Every row comes from one small tree of marks. The marks that hang from a mark follow it in brackets, in alphabetical order. Every link used is in the known rows. Which tree was each row made from?
Known rows:
suza(garu(patof(bubov(borug zavo)) zazot)): 0.25 0.33 2.02 -0.07 -0.35 2.39 -1.86 0.40 -2.49 -2.98 -3.20 1.12 -0.28 0.82 -0.21 0.20 1.19 0.25 -0.54 1.55 -1.65 -2.87 -3.38 2.18 2.93 -0.35 0.56 -0.40 -1.11 -3.94 -2.60 0.00 0.37 0.87 0.75 -1.98 0.21 -0.88 1.91 0.70 0.71 -2.80
patof(zavo(nabelar(borug mipu(bubov) suza)) zazot): 2.73 -2.19 -2.63 1.52 -0.13 1.83 -0.78 -3.44 2.77 2.01 -1.17 3.51 2.57 2.12 1.50 2.93 0.32 -2.57 -2.93 -0.79 -1.03 0.09 2.80 0.04 -1.17 0.53 -3.56 0.47 -1.10 1.72 5.18 2.41 -3.30 0.58 1.77 5.30 2.18 1.72 -2.39 -2.80 -0.19 -4.90
zazot(garu(patof(zavo))): -0.98 0.47 3.24 -1.69 1.97 0.92 -1.65 1.94 -1.78 -0.24 0.62 -1.79 -1.05 -0.73 -0.46 0.90 -2.39 1.21 -0.56 -0.23 0.05 1.55 -2.24 2.57 0.25 2.91 -0.11 -0.06 0.98 1.65 -1.34 -1.69 0.52 -0.99 1.02 -1.77 0.42 -1.74 1.45 -0.79 0.70 0.47
patof(suza zavo(bubov nabelar) zazot(garu)): 2.86 -1.40 -0.38 0.21 -1.30 -3.25 -0.83 -0.59 -0.64 3.46 1.60 -1.92 -2.77 -0.18 -0.63 1.76 -0.09 2.70 -1.25 -1.16 0.52 1.50 1.39 2.41 -3.09 2.89 -0.69 0.93 1.35 5.69 1.94 -1.13 -0.12 -1.70 2.69 1.04 -2.28 -1.43 0.57 -1.56 0.90 3.84
mipu(bubov(zavo(nabelar)) garu patof(zazot)): 0.67 1.35 3.68 -0.31 -0.65 0.23 0.59 -0.33 0.02 -0.38 1.13 -1.57 2.93 3.02 0.64 -1.12 0.36 -4.33 -3.14 -2.09 -0.03 -2.06 -0.92 -1.83 -1.03 -0.98 4.18 -0.57 -1.53 -3.82 0.11 1.49 1.33 0.45 -0.05 1.27 -0.61 -1.68 -1.22 2.44 1.35 -2.64
nabelar(suza zavo(patof(bubov garu))): -0.99 -2.58 -2.98 -0.93 -0.61 0.29 0.56 0.85 1.89 0.93 2.53 0.63 -0.28 -0.16 0.83 0.01 0.58 -0.53 1.84 1.41 -2.06 1.12 4.20 -0.09 0.41 0.99 -1.71 -1.29 -0.82 -0.31 -0.07 -1.86 -1.33 2.78 -0.62 -0.19 0.85 2.94 -1.68 0.21 -0.46 3.72
nabelar(bubov(borug garu zavo) mipu(patof(suza))): 4.04 2.68 2.76 0.63 1.99 -0.29 2.37 -0.06 1.06 0.65 -1.55 -0.12 3.29 0.00 1.26 -3.05 0.84 -2.68 0.00 -2.56 2.83 -1.99 1.35 -1.17 -0.70 -2.08 1.67 1.47 -3.33 -1.58 4.22 2.82 1.19 -1.83 -2.67 4.52 -3.27 3.26 -1.79 1.96 -1.52 -2.67
suza(garu(patof(bubov(borug(zavo)))) zazot): 1.92 -1.69 0.86 0.19 0.17 0.43 -0.69 1.04 -3.10 -1.82 -3.80 1.77 -2.30 -1.20 -0.31 1.77 0.70 1.50 1.51 0.87 -3.54 -4.49 -0.31 2.22 3.85 -0.01 -1.55 -2.63 1.91 -1.68 -1.92 -1.11 1.45 -0.03 0.90 -0.38 2.57 -1.48 0.55 -2.01 0.58 -2.27
zavo(bubov(borug) patof zazot(garu)): -2.03 -0.74 -2.62 -0.80 -1.69 -3.69 -2.52 -3.21 0.85 0.51 -0.44 -1.13 -1.90 0.88 -0.03 -2.22 1.08 0.61 0.47 -0.36 0.99 2.15 -2.36 -2.69 0.24 -1.74 0.73 0.97 -1.30 2.61 -3.68 0.37 -1.66 -4.22 -1.57 -0.29 -1.92 -0.04 -0.38 1.14 -0.22 -0.69
suza(zazot(garu(patof(bubov(borug))))): -0.06 -0.22 1.78 -0.70 -0.25 1.65 -0.80 1.24 -1.35 -2.04 -3.26 -0.10 -1.06 -0.90 -0.35 0.25 0.40 0.55 1.41 0.96 -2.31 -1.32 -1.64 0.75 2.04 1.13 0.32 -2.29 0.98 -3.52 -1.95 0.33 0.24 -2.54 1.01 -1.38 1.43 -0.63 1.19 0.32 0.96 -1.25
bubov(garu(patof(zazot)) zavo): -0.76 1.08 2.65 -0.65 -0.11 1.41 1.64 0.10 -2.41 -1.26 -1.50 -2.03 1.97 -0.01 0.81 -0.37 1.09 0.31 -1.20 -1.12 1.33 0.67 -2.17 0.92 -0.86 -2.40 1.88 1.04 0.29 -2.76 0.16 0.47 0.58 0.42 0.85 -0.85 1.52 -2.26 0.48 1.76 -2.38 1.03
suza(garu(patof(bubov zavo)) zazot): 1.33 -1.22 1.85 0.20 -0.07 2.62 -1.70 3.74 -2.96 -1.24 -2.05 1.50 -3.22 -1.05 -0.88 1.36 -1.32 3.42 1.54 1.14 -2.59 -0.32 -0.24 3.97 1.07 3.63 -3.18 -2.80 2.16 0.25 -1.05 -2.28 -0.15 1.91 3.18 -2.15 2.59 -1.99 1.97 -2.05 1.51 0.54
borug(patof(garu suza zavo zazot)): -0.91 -0.35 0.72 3.04 -0.46 -1.52 1.10 0.01 0.39 2.97 1.48 -4.31 0.16 -1.86 -0.14 2.56 -0.78 2.76 -0.49 -2.69 1.79 0.82 0.72 2.52 -3.38 0.43 0.93 -0.11 2.25 3.37 2.74 -2.81 4.72 2.34 1.76 -1.53 -0.04 -3.66 1.74 -2.39 -0.87 5.74
garu(patof(bubov(zavo) suza)): 1.50 0.91 2.15 -0.49 0.41 0.95 0.88 1.61 -0.81 -0.37 0.81 -1.08 1.05 -1.12 -1.66 1.41 0.25 -0.75 -0.16 -0.50 0.89 -1.89 0.67 1.51 -0.15 2.08 0.17 2.08 1.12 -0.31 1.13 -0.90 2.08 0.21 -0.07 -1.24 -0.90 1.43 0.32 0.49 -0.35 2.93
bubov(borug zavo(patof(suza(garu)) zazot)): -1.23 0.40 -2.08 2.11 -0.78 -2.56 1.05 1.60 0.48 -0.08 -2.26 -0.48 0.82 -0.41 -0.09 -0.76 2.04 -1.23 -0.47 -1.35 1.89 0.95 -1.33 -0.34 0.40 -3.86 3.14 0.18 -0.76 2.68 -1.61 0.47 3.13 0.39 -0.91 -2.99 -2.14 -1.43 -1.37 1.39 0.36 1.82
patof(zavo(bubov) zazot(garu)): 0.28 -2.02 -0.31 -0.88 -0.64 -0.79 -2.26 0.03 -0.97 1.88 0.74 -2.05 -4.58 0.69 0.71 0.30 -0.18 4.08 -1.39 -0.02 0.51 1.47 -1.19 2.49 -1.28 1.20 -2.10 0.29 -0.25 3.20 0.61 -1.73 -2.76 -0.93 2.92 0.42 -0.10 -1.89 2.02 -1.50 -1.40 -0.39
nabelar(suza zavo(patof(bubov(borug garu)) zazot)): -2.20 -1.16 -5.34 -0.74 0.06 -0.47 1.49 -2.23 1.39 -0.68 0.61 1.98 1.77 0.22 1.01 -1.64 2.67 -0.27 1.50 0.17 0.66 1.74 0.43 -2.17 0.58 -5.38 -0.37 1.16 -1.78 -0.79 -0.16 1.78 -2.93 1.22 -3.02 1.38 1.56 2.79 -3.51 0.86 -1.82 1.85
nabelar(borug bubov(garu) suza zavo): 2.24 -1.13 -5.30 -0.88 2.46 2.56 2.27 -0.35 3.05 -0.09 -0.78 3.08 0.59 1.04 2.93 -1.30 -1.10 -1.51 1.03 2.48 -0.41 1.30 2.54 -1.87 1.06 -3.56 -2.13 1.54 -2.87 -2.55 4.12 3.67 -4.76 2.42 -1.30 6.42 2.40 5.07 -2.87 -0.04 -0.28 -5.09
zazot(garu(patof(suza))): -0.42 1.30 3.32 -1.47 1.06 -0.31 1.75 3.47 -0.44 1.10 -0.44 -2.49 1.34 -1.76 -0.91 0.53 -1.09 -1.38 0.69 0.51 -0.46 2.44 0.26 0.82 -0.86 2.70 2.75 -0.60 1.79 0.48 0.20 -0.54 2.40 -1.53 -0.07 -3.56 -0.86 -1.14 1.35 2.02 1.19 3.18
bubov(garu zavo(nabelar)): 1.67 2.93 0.03 -0.91 0.05 -0.40 0.11 -0.62 -1.36 -1.00 0.92 1.57 -0.38 0.06 -0.36 -1.45 -0.77 -0.26 -0.66 -0.80 1.12 -0.95 2.02 -3.25 -0.90 -0.50 0.20 1.12 -1.12 -0.52 -0.87 0.85 -0.58 -1.05 -0.82 0.75 -1.21 1.79 -0.94 -0.41 0.60 0.59
mipu(garu(patof(bubov)) zazot): -1.22 1.00 2.76 -1.27 -1.06 3.03 1.95 1.15 -0.38 -1.25 0.86 -0.65 2.46 0.73 -1.44 -2.49 0.92 -0.75 -0.97 2.72 -0.61 -0.27 -0.78 -1.82 -2.15 0.67 0.98 -1.03 1.17 -2.20 0.18 -1.33 -1.75 -0.14 -1.89 -1.67 3.40 0.87 0.81 2.58 0.95 0.37
mipu(bubov(borug(zavo(zazot)))): -1.20 1.03 -2.40 0.28 1.37 -1.72 -1.46 -2.48 0.33 -0.14 0.25 1.20 0.30 0.74 1.29 0.20 1.25 -1.13 -1.69 -1.83 0.15 -3.38 -2.72 -2.22 2.66 -3.20 1.02 1.23 -0.53 -0.42 -0.66 2.30 0.02 -1.24 -1.83 1.46 0.09 -1.01 -0.51 -2.27 -1.36 -6.80
suza(garu(patof(zavo)) zazot): -0.11 -0.46 1.97 0.59 0.51 2.16 -0.86 4.52 -2.67 -1.83 -3.00 0.98 -2.43 -1.17 -0.17 1.37 -2.10 2.11 0.73 1.13 -1.48 1.28 -1.40 3.28 1.27 1.55 -1.49 -3.20 1.96 0.83 -1.66 -1.96 0.57 1.74 3.55 -2.48 2.67 -4.02 1.74 -1.12 2.39 -0.66
zazot(garu(patof(bubov suza))): 1.09 0.51 3.09 -1.83 0.42 0.18 0.93 2.62 -0.70 1.65 0.55 -1.94 0.53 -1.64 -1.66 0.56 -0.28 -0.08 1.46 0.55 -1.60 0.93 1.41 1.61 -0.99 4.79 0.97 -0.20 2.03 -0.17 0.79 -0.91 1.62 -1.30 -0.40 -3.16 -0.94 0.91 1.51 1.12 0.34 4.36
mipu(bubov garu(patof) zazot): -1.99 2.32 3.57 -1.05 -0.11 2.43 0.89 1.43 0.00 -1.70 0.20 -0.88 4.42 2.54 -0.09 -2.94 0.48 -2.65 -2.01 1.49 -1.18 0.25 -2.23 -3.56 -2.50 -0.10 4.13 -1.65 -0.10 -3.45 -0.13 0.55 -0.86 0.53 -1.88 -1.61 2.70 -1.44 1.11 3.16 1.76 -3.68
patof(bubov suza zavo): 1.52 -0.03 -0.68 0.14 1.46 1.00 -0.15 2.07 0.53 1.20 3.09 0.44 -1.47 -1.65 -1.95 1.51 -1.52 2.31 0.36 -0.24 1.93 -1.19 2.69 2.22 -1.69 3.42 -2.88 1.58 1.47 3.85 2.99 -1.92 0.24 1.61 0.70 -0.49 -0.59 1.57 0.81 -3.16 -0.31 2.99
nabelar(bubov(borug zavo(patof)) suza(zazot)): -0.90 -1.44 -4.60 1.68 0.65 0.48 0.01 1.26 3.23 -3.16 -3.41 1.28 -0.89 1.37 1.82 -0.47 1.28 -2.60 1.34 -0.74 0.96 -0.11 0.16 -2.44 3.12 -4.91 0.05 -1.10 -1.59 -1.44 -1.14 1.58 -0.76 0.57 0.73 2.52 0.60 1.93 -3.67 0.62 0.66 -3.24
patof(bubov(borug garu) zavo(nabelar(suza))): 2.57 0.00 -2.49 -0.44 1.25 0.92 -0.95 -3.01 -0.20 -0.06 1.60 3.80 1.36 0.17 -1.08 0.25 0.67 1.35 -0.07 -0.47 1.33 -1.83 2.88 -0.61 -1.71 0.49 -2.05 1.35 -0.38 1.55 2.20 0.03 -2.25 1.10 -0.98 2.32 0.91 3.37 -2.68 -3.49 -0.39 1.57
nabelar(borug mipu suza zavo): 0.72 -1.78 -4.06 -0.39 0.96 3.13 2.30 0.16 3.42 0.20 -1.77 3.98 0.40 0.00 2.30 1.12 -0.59 -3.46 -0.99 3.41 -0.72 0.67 3.72 -1.61 2.00 -3.35 -4.54 0.44 -3.06 -0.48 4.20 1.88 -5.15 0.20 -0.38 4.90 3.11 4.45 -2.26 -0.12 0.13 -5.39
zazot(garu(patof(bubov(borug) suza))): 1.38 0.37 2.27 -1.21 0.76 0.27 0.46 0.64 -0.42 0.61 -0.81 -1.63 1.93 -1.43 -1.45 0.59 0.56 -0.52 0.84 0.20 -0.63 -1.46 0.22 1.68 -0.42 2.80 2.12 0.42 1.22 -0.58 0.94 -0.18 2.33 -1.92 -1.08 -1.87 -0.90 0.82 0.93 0.54 0.31 2.21
zazot(garu(patof(bubov(borug zavo)))): 0.84 0.58 2.51 -1.50 0.59 1.09 -1.79 -0.47 -1.80 -1.64 -1.29 -1.29 -0.19 0.22 -0.23 -0.07 1.05 -0.20 -1.04 -0.50 -0.60 -3.30 -2.46 1.24 1.96 0.74 1.23 0.91 -1.10 -2.91 -1.66 0.00 0.76 -2.29 -0.60 -0.71 -0.60 1.28 0.46 0.33 -0.67 -1.41
mipu(patof(bubov(zavo) zazot(garu))): -0.80 -0.84 3.72 -0.57 -0.55 0.13 0.73 1.48 -1.21 0.02 0.55 -2.50 -1.21 0.42 0.47 0.12 0.46 -0.61 -1.30 -0.77 -0.15 -0.92 -1.65 2.65 1.62 0.49 0.52 -1.10 -0.98 -2.65 0.12 -0.31 0.67 -0.67 1.00 -0.87 -0.94 -0.03 -0.02 2.76 -2.68 0.21
zavo(bubov(borug) nabelar(suza) patof): 0.68 -2.05 -4.86 -0.68 -1.26 -2.52 -2.01 -5.17 2.52 -0.63 0.50 2.37 0.83 1.39 -1.55 0.43 -0.16 -2.60 0.95 0.70 1.14 -0.71 3.66 -3.86 -0.06 -0.63 -1.17 1.32 -0.70 3.83 -1.59 -0.86 -2.09 -2.11 -1.37 2.92 -0.39 3.06 -3.68 -0.14 1.85 0.29

Write each row's tree:
-0.06 -3.32 -0.99 0.20 -2.22 -4.31 -1.12 -3.15 -0.42 2.35 1.82 -2.79 -2.75 0.32 0.63 0.62 1.02 2.50 0.39 -1.38 -0.41 -0.30 1.40 0.48 -0.61 0.40 -1.28 0.07 1.07 3.28 -1.66 -3.02 0.80 -0.42 0.67 1.03 -0.76 -1.93 0.19 -1.21 -2.46 2.42 => borug(zavo(bubov patof(garu zazot)))
-1.39 -1.10 -1.44 0.14 -2.32 -0.82 -0.54 -1.43 1.82 0.74 2.05 1.86 0.73 0.49 -0.92 0.45 0.70 -1.31 1.99 1.10 -2.37 2.83 3.35 -1.82 -0.60 3.20 -0.87 -1.98 0.91 -0.16 -2.56 -1.11 -0.41 1.15 -0.07 -2.02 -0.99 1.72 -1.28 0.59 1.57 5.34 => zavo(nabelar(suza) patof(bubov garu(zazot)))
-1.64 1.33 -1.66 1.37 0.98 -0.49 1.27 2.20 0.89 1.59 1.89 -0.20 -0.37 -1.92 -0.47 0.96 -0.41 1.01 -1.18 -0.90 3.48 2.66 -1.25 1.22 -1.26 -0.72 -0.52 1.68 1.66 4.75 1.82 -0.24 0.50 0.56 0.63 -1.50 -0.53 -1.62 0.22 -1.48 -0.11 2.04 => patof(suza zavo(zazot))
1.39 -0.91 -1.67 0.11 0.00 0.02 -1.71 -3.68 -1.32 0.02 -0.13 -0.20 -0.94 0.88 0.45 -0.81 0.77 4.59 -1.26 -0.84 3.35 -1.30 -1.31 1.23 -2.54 -2.33 -1.25 2.42 -1.05 2.14 2.00 -0.35 -2.64 0.21 1.15 3.06 0.86 -1.52 0.84 -2.57 -2.66 -1.75 => patof(zavo(bubov(borug garu)) zazot)
1.25 -0.80 0.10 0.99 -2.05 0.50 2.45 1.73 0.87 3.93 1.00 -1.81 0.66 -1.74 -0.07 0.59 2.01 1.36 0.30 0.16 -0.61 0.06 3.23 2.55 -2.92 3.20 0.41 -0.93 2.27 0.06 3.84 -1.46 1.66 1.68 1.59 -2.41 -0.14 -0.49 1.88 -0.36 -1.97 4.87 => patof(bubov garu suza zazot)
-1.08 1.22 -0.23 -0.92 -1.01 -0.40 -0.65 1.71 -0.83 1.04 0.58 -0.53 -3.54 -0.12 0.79 -1.56 2.22 1.14 -1.30 -0.49 -0.54 1.02 -2.29 -0.62 1.40 -0.22 -0.49 0.28 -1.07 -1.31 -1.47 0.84 -1.82 -1.97 -0.21 -2.49 -1.37 1.42 0.67 0.51 -1.77 0.06 => patof(bubov(zavo(zazot(garu))))
-1.17 1.78 4.50 2.74 1.99 -0.35 -0.81 0.29 0.32 -0.52 1.68 -0.95 4.34 0.93 0.35 0.89 -1.06 -0.98 -1.64 -1.76 1.73 -0.86 -4.03 2.56 -1.09 1.10 4.50 -0.66 -1.41 -1.30 1.00 1.02 4.60 3.02 0.49 -0.44 -3.55 -4.26 1.21 0.17 0.47 -2.36 => mipu(bubov(borug) patof(garu(zazot) suza zavo))
-3.27 -0.43 0.81 0.44 0.02 -2.51 -0.57 -0.13 -0.04 -0.38 1.87 -0.98 -1.76 -0.36 0.35 0.54 -0.83 0.70 1.06 -0.38 -0.75 1.32 -0.30 -0.92 1.35 -0.07 -0.01 -1.39 0.79 0.56 -4.32 -1.65 2.21 0.66 -0.27 -1.89 -1.59 -2.30 0.73 -0.62 -0.14 1.79 => borug(zavo(patof(garu(zazot))))
-1.05 0.79 0.76 -0.20 -1.37 1.79 -0.81 0.94 0.21 0.59 1.26 0.85 -1.66 -0.41 0.08 -0.86 0.20 1.66 0.79 2.08 -1.69 0.46 0.46 -0.05 -0.12 3.10 -1.16 -1.46 0.22 -2.76 -0.97 -0.85 -1.13 1.03 0.88 -2.62 -0.50 0.13 3.08 -0.48 -0.20 0.55 => patof(bubov garu(zazot))
-2.93 1.58 2.73 1.73 0.41 -0.42 4.57 2.68 1.13 -1.41 1.63 -0.23 4.15 -0.96 -1.61 -0.18 -1.93 -3.61 -0.85 1.87 2.79 0.75 -0.25 -0.60 -0.74 -0.94 2.32 -1.52 0.73 1.50 2.16 -0.37 2.03 0.05 -1.46 -0.92 -0.08 -0.32 -1.17 4.85 0.21 0.12 => mipu(patof(suza) zazot)
4.80 -0.43 -4.19 2.59 0.24 -1.00 0.07 -0.55 1.80 3.45 -0.82 2.34 -0.59 -0.49 0.32 0.90 -1.48 -0.03 -0.56 -0.39 -0.10 1.39 0.71 1.86 -0.52 1.69 -1.77 1.72 1.10 5.23 3.05 2.31 0.25 0.40 0.66 3.71 -1.00 1.50 -1.59 -2.68 3.01 -1.58 => patof(suza(garu) zavo(nabelar(borug bubov) zazot))
1.17 1.58 -1.38 0.61 1.44 2.18 -0.05 -0.97 1.13 -2.16 -1.66 1.78 -0.90 1.91 2.08 -2.12 -1.01 0.17 -0.22 0.77 1.03 0.69 -2.20 -2.24 0.94 -3.13 -0.75 2.27 -3.10 -4.24 0.34 4.37 -2.60 0.94 -0.28 4.02 -1.00 2.38 0.00 0.15 -0.48 -5.97 => nabelar(borug bubov(garu(zazot) zavo))
-1.05 0.62 2.04 -1.22 -0.14 1.63 1.94 -0.25 -1.54 -0.24 -1.21 -1.45 2.66 -0.73 0.07 -0.46 -0.02 0.26 0.42 0.10 0.52 1.72 -0.53 0.68 -1.56 -0.61 1.30 0.11 1.78 -1.85 0.71 0.10 -0.06 0.06 0.48 -1.21 2.71 -2.34 1.10 1.59 -1.68 1.50 => bubov(garu(patof(zazot)))
-3.09 1.71 -0.08 0.41 0.73 -0.25 -0.67 -1.30 -0.30 -4.37 -0.99 0.27 0.77 1.32 0.06 -1.98 0.15 0.15 0.30 -0.86 2.74 0.47 -2.58 -2.99 0.35 -5.03 2.16 1.00 -2.75 -2.21 -3.91 1.58 0.47 0.32 -1.31 -0.65 -1.80 -0.76 -0.45 1.19 -0.51 -0.59 => bubov(borug garu(zazot) zavo(patof))
0.38 1.31 0.28 -0.41 0.03 -3.14 -1.20 -4.87 -2.04 -0.61 2.61 1.03 -2.64 -0.33 -1.79 1.03 -1.70 2.51 2.29 -1.52 -1.79 -2.19 2.13 -3.89 0.34 -0.06 -2.46 0.84 1.00 -0.72 -2.72 -0.17 0.84 -1.02 -2.56 1.45 -0.81 1.37 0.23 -2.88 0.44 2.96 => borug(patof(bubov(garu(zazot))) zavo(nabelar))
-1.01 0.31 -0.66 0.92 -1.28 -3.49 -0.68 -3.33 -0.74 2.91 2.67 -1.66 -2.76 -1.69 -0.03 0.79 0.90 2.65 0.63 -2.27 -1.38 -1.59 -0.03 -1.55 0.92 0.09 -1.69 0.38 1.67 0.65 -1.37 -1.85 2.06 -0.87 -2.11 -0.68 -0.07 0.09 0.68 -2.92 -2.21 2.71 => borug(patof(bubov garu) zavo(zazot))
-1.89 0.76 2.38 -0.94 -0.08 2.14 -0.27 2.82 -1.60 -1.49 -2.55 0.84 -0.20 -0.23 -0.32 0.08 -1.48 -0.56 0.90 3.08 -2.37 2.09 -1.65 1.12 1.75 1.27 0.53 -2.34 0.91 -1.92 -2.69 -0.71 -0.19 0.93 1.29 -3.94 1.36 -2.97 2.94 1.91 2.22 -1.32 => suza(garu(patof zazot))
-1.79 -0.05 2.14 -0.15 0.44 0.90 0.32 0.07 0.89 -0.31 0.68 -0.82 2.76 1.26 0.37 0.36 -1.73 -3.25 -0.73 -0.58 0.02 -1.12 -0.61 0.42 0.66 0.54 1.67 -1.22 -0.24 -2.36 1.29 0.94 0.68 0.79 0.59 0.33 0.76 -1.99 0.28 2.26 -1.26 -4.32 => mipu(bubov patof(zazot))
-0.34 -1.89 -2.25 -0.22 -1.18 -2.35 -0.21 2.24 0.25 -0.23 0.02 0.26 -3.32 0.64 -0.11 -0.24 -1.28 1.12 2.33 2.69 -1.60 2.74 1.71 0.11 0.17 -0.73 -0.73 -0.69 -1.41 2.31 -1.99 -0.93 -0.91 1.96 0.73 -0.59 -2.10 -1.00 1.41 1.86 2.90 1.78 => nabelar(zavo(bubov patof(suza(garu(zazot)))))
0.26 0.26 -5.52 0.50 -0.71 -2.23 -1.57 -4.61 3.32 0.40 0.00 1.01 0.80 0.23 -0.16 -1.33 -0.69 -3.02 1.30 -1.76 0.93 -0.42 0.49 -3.16 1.50 -0.94 -0.04 1.91 0.71 2.79 -2.22 2.03 -0.18 -4.01 -2.17 3.79 -0.93 2.55 -2.93 -0.50 2.37 -2.12 => zavo(nabelar(bubov(borug)) patof zazot)
